(in the rows, 128 means zero)
Each row is followed by its group and then its class within the group.
[138 160 121 139 134 133 131 118 140 134 128 137 121 119 148 140 133 114
 117 152 140 141 122 127 143 125 130 151 122 123 130 136 140 112 141 122
 103 134 114 131 116 138] -> (19)/[20]
[129 152 126 145  92 148 114 140 146 126 120 142 138 127 115 160 124  87
 132 151 142 127 114 116 142 152 148 150 132 112 134 140 104 109 147 132
  73 132 142 150 115 114] -> (14)/[31]
[140 155 124 140 125 142 121 125 142 127 132 140 134 125 139 144 130 103
 120 153 141 139 121 120 140 138 135 155 131 117 134 135 128 114 154 122
  88 132 128 141 124 142] -> (19)/[20]
[128 137 129 142  84 146 126 143 142 124 115 141 134 122 107 161 128  90
 134 146 136 124 120 113 137 141 139 138 132 111 136 131 110 113 133 135
  81 119 152 138 122 110] -> (14)/[31]
[147 144 129 136 134 134 147 120 134 121 132 131 126 120 149 132 133 116
 122 141 126 137 142 124 130 111 123 145 128 124 137 126 140 110 139 121
 111 115 127 128 116 136] -> (19)/[17]
[124 132 138 147  76 160 107 149 145 117 110 141 139 126 105 180 120  70
 130 146 135 130 109  95 135 155 141 142 144 110 133 133  95 111 163 129
  52 134 163 147 123 100] -> (14)/[31]
[133 144 136 132 134 142 132 131 135 117 141 126 143 140 150 120 123 102
 125 138 132 136 155 126 133 133 140 157 131 113 141 132 136 104 156 116
  90 100 135 143 117 137] -> (19)/[17]
[142 133 132 145 112 135 166 136 134 119 122 131 121 110 128 136 133 107
 134 138 121 127 164 130 128 106 127 135 127 122 148 117 138  92 114 134
 104  81 147 123 120 111] -> (13)/[24]
[131 155 127  38  80 145 129 135 144 130 127 150 131 115 105 161 125  87
 132 154 135 125 110 118 140 139 143 139 129 111 136 133 105 111 127 145
  84 130 143 143 117 118] -> (14)/[31]
[125 161 131 150  62 142 130 139 153 129 116 157 127 116  96 167 125  81
 142 151 145 116 105 112 143 148 151 144 128 107 137 136  92 112 117 150
  71 139 151 152 102 115] -> (14)/[31]
[141 111 150 138 117 153 139 140 131  96 123 121 143 133 136 143 124  83
 127 136 123 138 171 104 122 118 125 144 147 115 148 115 125 100 165 124
  68  84 172 133 125 105] -> (13)/[12]
[143 135 137 131 135 119 174 119 128 117 134 131 118 115 138 112 131 130
 133 122 122 124 166 134 124  90 121 131 123 129 146 113 143 112 107 136
 137  91 134 115 117 133] -> (13)/[11]
[128 152 132 140  99 137 137 135 141 124 134 139 135 130 118 140 120  97
 136 146 133 125 135 126 139 135 146 150 133 111 141 133 120 108 130 135
  93 109 140 147 114 127] -> (14)/[21]
[145 178 118 139 121 121 161 111 145 136 137 158 123 113 142 126 134 121
 131 151 138 131 132 143 143 113 138 155 114 119 140 132 140 101 114 132
 117 115 107 136 106 154] -> (19)/[20]
[181 226  60 145 175  56 221  52 143 192 130 168  51  47 169 112 186 222
 113 154 149 129  94 185 150  51 101 126  55 157 114 134 201 114  15 137
 242 170   4  88  96 187] -> (19)/[17]
[130 165 100 148  86 141 124 146 143 149 114 140 135 121 119 157 147 103
 132 161 144 129 115 135 148 157 151 152 118 108 132 149 131  93 118 127
  83 117 124 143 118 112] -> (14)/[21]
[129 148 124 139  94 143 121 142 155 133 114 140 137 129 119 155 133  92
 135 152 142 129 112 120 141 148 145 148 130 110 134 139 115 102 136 131
  80 123 140 146 119 116] -> (14)/[21]
[134 132 150 128 136 142 125 128 134 104 140 123 146 144 152 118 123 101
 123 133 130 140 160 119 130 129 136 156 141 116 143 130 132 119 171 114
  89 104 144 144 113 140] -> (19)/[8]
[145 129 131 136 124 135 145 138 134 122 114 121 132 121 140 137 145 115
 125 133 129 137 153 122 122 114 121 142 128 123 139 125 145 100 134 121
  99  98 139 119 124 109] -> (13)/[12]
[132 132 142 126 133 161 111 144 134 102 136 110 161 158 156 122 121  81
 124 143 135 145 173 116 133 147 144 168 152 105 147 130 133  99 192 101
  55  89 159 151 123 128] -> (19)/[8]
[168 141 110 150 125 125 177 120 137 132 107 133 102  80 139 159 153 125
 117 154 126 137 140 123 133  83 105 122 115 133 135 112 153  93 104 132
 123 110 122 100 125  83] -> (13)/[12]

Each row is followed by its group and then its class within the group.
[104 128 134 131 115 118 116 121 158 127 137  98 128 191 127 131 126 197
  77 133 139 140 120 118 123 153 133 146 156 118 139 159 155 166 126 129
 119 131 127 136 160 112] -> J/(92)
[105 115 133 130 129 125 126 115 106 113 119 125 137 113 136 153 150 103
 145 135 144 124 128  83 102 134 124 129 119 128 152 174 112 143 113 121
 146 132 108 136 137 143] -> E/(96)
[155 166 107 123 113 137 138 155 134 119 111 118 108 148 141 123 128 132
 102 103 136 107 136 123 117 140 118  86 143 164 130 144 137 104 160 115
 144 103 146 124 134 116] -> C/(83)
[109 157 133 124 137 125 149 124 115 121 145 108 133 152 131 117 137 108
 116 117 125 121 135 106 114 121 128 107 138 160 149 148 134 107 138 119
 180 118  91 133 160 135] -> C/(99)
[141 156 113 122 142 130 137 126 124 111 117 108 113 152 132 115 121 133
  99 101 123  98 141 136 105 142 127  85 123 169 134 148 138 114 145 118
 152 105 133 116 165 124] -> C/(99)
[133 150 125 126 135 122 145 131 103 118 106 123 124 102 138 147 142 116
 129 110 144 102 133 115 103 136 126 103 125 148 138 163 123 121 148 117
 135 132 127 122 125 121] -> C/(99)
[114 146 124 124 123 126 139 122 145 130 142 112 115 183 115 122 114 151
 117 146 119 140 135 129 141 111 130 136 142 139 141 149 135 136 127 120
 154 155 103 117 150 121] -> T/(81)
[ 96 133 141 124 131 125 137 119 145 103 155 102 124 173 123 120 132 164
 102 138 123 142 127 125 124 127 141 150 133 126 150 145 139 143 116 134
 136 151 100 118 153 114] -> T/(81)
[110 128 123 119 114 123 121 125 157 124 139 100 134 179 125 129 141 189
  90 120 129 133 114 115 140 157 128 128 125 127 141 167 148 155 136 144
 110 120 127 140 135  93] -> J/(92)
[127 162 126 131 119 135 125 130 125 101 123 106 112 164 130 132 116 128
 115 127 145 109 145 119 111 145 127 100 130 165 126 143 126 101 133 100
 160 128 132 116 158 146] -> C/(83)
[143 115 106 123 110 127 103 137 109 119  90 143 148  73 153 185 161 150
 105  98 176 103  93  82  97 187 112 109 103 124 129 207 121 152 139 141
  72 112 177 158  79  91] -> E/(96)
[135 151 127 126 126 128 150 130 120 115 118 130 112 136 129 118 119  98
 127 141 116 118 138 117 108 115 125 105 127 156 129 116 121  99 132 130
 173 109 119 123 162 148] -> C/(83)
[125 137 128 134 112 140 122 126 129 121 114 133 130 125 135 131 122 125
 119 110 137 127 103  63 103 160 124 121 110 121 117 114 117 132 142 126
 150  83 144 138 140 139] -> E/(91)
[119 131 124 125 117 129 104 126 124 121 116 126 114 102 143 142 144 130
 120 117 165 133 108  63 118 173 111 107 119 130 113 173 114 134 138 115
 110 102 165 139 121 124] -> E/(91)
[ 90 129 144 130 134 126 154 110 110 118 132 129 141 121 133 133 140  97
 140 137 128 137 126  66 114 123 117 136 123 121 137 132 104 135 123 125
 168 119  96 130 153 143] -> E/(96)
[116 140 129 122 119 115 122 126 123 131 118 120 142 118 137 141 135 141
 115 106 141 117 102  73 118 155 119 123 129 111 116 136 126 136 155 124
 125  95 150 135 117 107] -> E/(91)
[130 128 123 132 125 122 135 125 146 133 132 112 117 171 131 123 127 176
  91 122 116 130 126 140 121 133 125 138 117 128 145 135 167 148 139 140
 132 118 126 128 144 112] -> T/(81)
[141 136 115 109 109 132 111 124 143 124 127 124  98 174 127 125 113 144
 116 140 121 130 131 126 131 137 143 121 114 151 139 158 140 147 118 122
 142 125 126 136 154 120] -> J/(97)
[112 112 142 125 128 113 130 125 152 129 143 124 121 171 116 109 128 179
  94 137 119 123 132 164 134 125 137 165 110 112 147 132 166 159 120 154
 119 142  95 130 150 111] -> J/(92)
[117 157 125 127 133 130 144 128 120 116 130 119 118 167 129 115 141  92
 106 118 136 108 147 119 127 122 127 115 125 171 150 155 131 125 136  87
 178 120  88 130 171 125] -> C/(99)
[124 125 125 128 125 122 119 125 153 127 142 115 115 168 126 115 112 165
 112 137 125 137 135 151 149 127 140 139 114 133 122 125 144 138 123 130
 119 136 123 125 135 126] -> T/(81)
[142 115 120 130 113 131 113 135 127 127 104 138 139 135 149 153 133 146
 122 108 154 118 108  97 112 166 117 115 118 118 116 142 124 146 153 131
 104  95 165 139 103 110] -> E/(91)
[108 125 120 125 118 125 131 125 151 137 142 121 133 172 125 120 137 183
  96 124 124 133 124 122 154 137 133 144 118 118 141 163 157 158 147 150
 118 126 110 139 132  84] -> J/(92)
[130 161 119 125 132 129 148 133 117 123 124 112 128 139 137 133 137 139
 111 110 129 113 136 127 133 128 126 100 148 173 135 153 133 103 142 118
 138 134 126 122 129 109] -> C/(83)
[134 120 128 136 132 130 124 130 141 137 160 122 120 148 116 130 118 158
 133 144 112 142 140 160 118 105 139 147 137 118 142 128 133 141 114 137
 117 163 118 117 122 124] -> T/(80)
[102 166 134 126 146 133 161 111 112 116 134 119 119 165 124  92 131  66
 126 128 101 126 146  88 121 105 125 119 136 157 134 107 114 101 141 109
 216 107  81 118 191 152] -> C/(99)
[137 125 116 130 102 120 112 116 138 119 107 131 116 155 121 169 120 189
 106 128 144 110 116 122 106 156 137 142  90 117 148 177 145 175 122 138
 109 134 137 145 134 105] -> J/(92)
[121 129 127 131 124 128 131 130  96 115  90 145 139  77 142 163 151 112
 130 106 158  99 103  52  75 161 109 113 112 115 132 177 109 147 139 137
 136 100 141 147 115 116] -> E/(96)
[110 138 133 126 133 131 142 112 144 149 148 116 124 166 115 123 136 144
 138 166 100 164 146 138 165  91 139 150 144 119 147 120 133 137 121 128
 151 169  86 118 138 123] -> T/(80)
[182 153  78 113 113 140 126 153 122 122  88 127 116 120 151 148 125 156
 102  84 147  87 124 144 103 152 126  74 121 179 132 159 148 120 161 122
  99 104 176 127 108  98] -> C/(83)
[142 157 109 127 124 134 125 138 114 111 102 122 114 128 142 145 126 140
 100 103 142  92 126 119  93 146 122  90 109 163 126 155 122 111 147 120
 139 106 149 132 141 120] -> C/(99)
[175 110  84 131  94 142 101 143 119 130  67 148 151  58 171 193 158 176
 112  78 183  99  74  86 108 199 121  84 111 109 114 193 115 166 176 139
  42  91 217 161  39  72] -> E/(91)
[114 117 121 128 119 130 116 127 125 134 122 128 156 103 139 142 149 131
 116 113 145 130 101  69 129 162 116 124 126 110 115 141 112 132 159 138
 119  93 142 142 112 108] -> E/(91)
[ 97 122 141 124 127 121 130 117 105 122 123 136 150 108 132 129 150  98
 134 124 128 128 118  81 107 136 122 133 106 113 136 147 111 143 126 132
 152 121 118 121 141 130] -> E/(96)
[149 153 114 118 126 133 145 141 123 117 119 120 114 163 130  99 130 106
 105 109 118 100 141 130 114 130 132  98 124 176 138 139 131 102 154 126
 164  96 114 129 162 128] -> C/(99)
[ 91 135 149 130 125 128 121 111 124 117 141 122 139 134 130 113 131 107
 111 127 129 146 112  44 123 147 119 136 121 115 110 105 106 123 135 130
 176  82 116 140 174 137] -> E/(91)
[152 146 113 126 118 147 141 141 116 112 102 136 109 123 137 135 123 108
 128 112 131 102 144 134  94 131 130 102 103 162 136 146 123 108 130 120
 154 113 133 127 145 139] -> C/(83)
[160 116  87 124  98 125  95 139 166 133 111 120 114 160 136 163 119 222
  90 120 162 114 113 181 124 166 132 127 106 125 127 172 168 166 129 139
  54 138 198 144 102  92] -> T/(81)
[147 122 113 127  95 141 105 129 131 131  91 145 132 107 150 173 133 166
 115 104 166 113  90  76 101 175 119 111 102 117 114 167 124 162 153 129
  92  99 184 155 101 109] -> E/(91)

Each row is followed by its group and then its class within the group.
[103  95 160  64 126 164  89 209 125 104 113 146  96 147 163 123 141 130
 133 148 157 115  80  99 133 163 147  83  96  66 135 202 108 133 113 105
 124 130 181 147 152 143] -> [89]/Z695
[136 143 133 132 112 143 114 152  98 127 124 155 131  99 131 119 128 109
 126 141 114 146 105 136  49 118 102 114 112 124 153 184 145 129 158 142
 134 116 116 141 102 126] -> [94]/Z955
[100  74 155  81 124 141 186 176 108  86  89 169 101 121 159  72 178 145
 115  83 104 178  74  86  79 101 119 233  80  10  74 224 122  82 120 160
 121 152 164 220 192  85] -> [94]/Z955
[107  93 153 105 135 152 136 186 128  98 102 175 104 121 157 102 155 136
 115 137 132 132 113 109  62 120 141 149 109  83 144 173 129 126 154 167
 140 131 143 162 116 119] -> [94]/Z955
[108  99 164  80 134 140 127 163 118  92  92 165 126 125 141  85 161 134
 117 122 118 141  99 101  86 107 137 177  95  68 121 215 120 111 127 164
 126 140 136 164 158 111] -> [87]/Z563
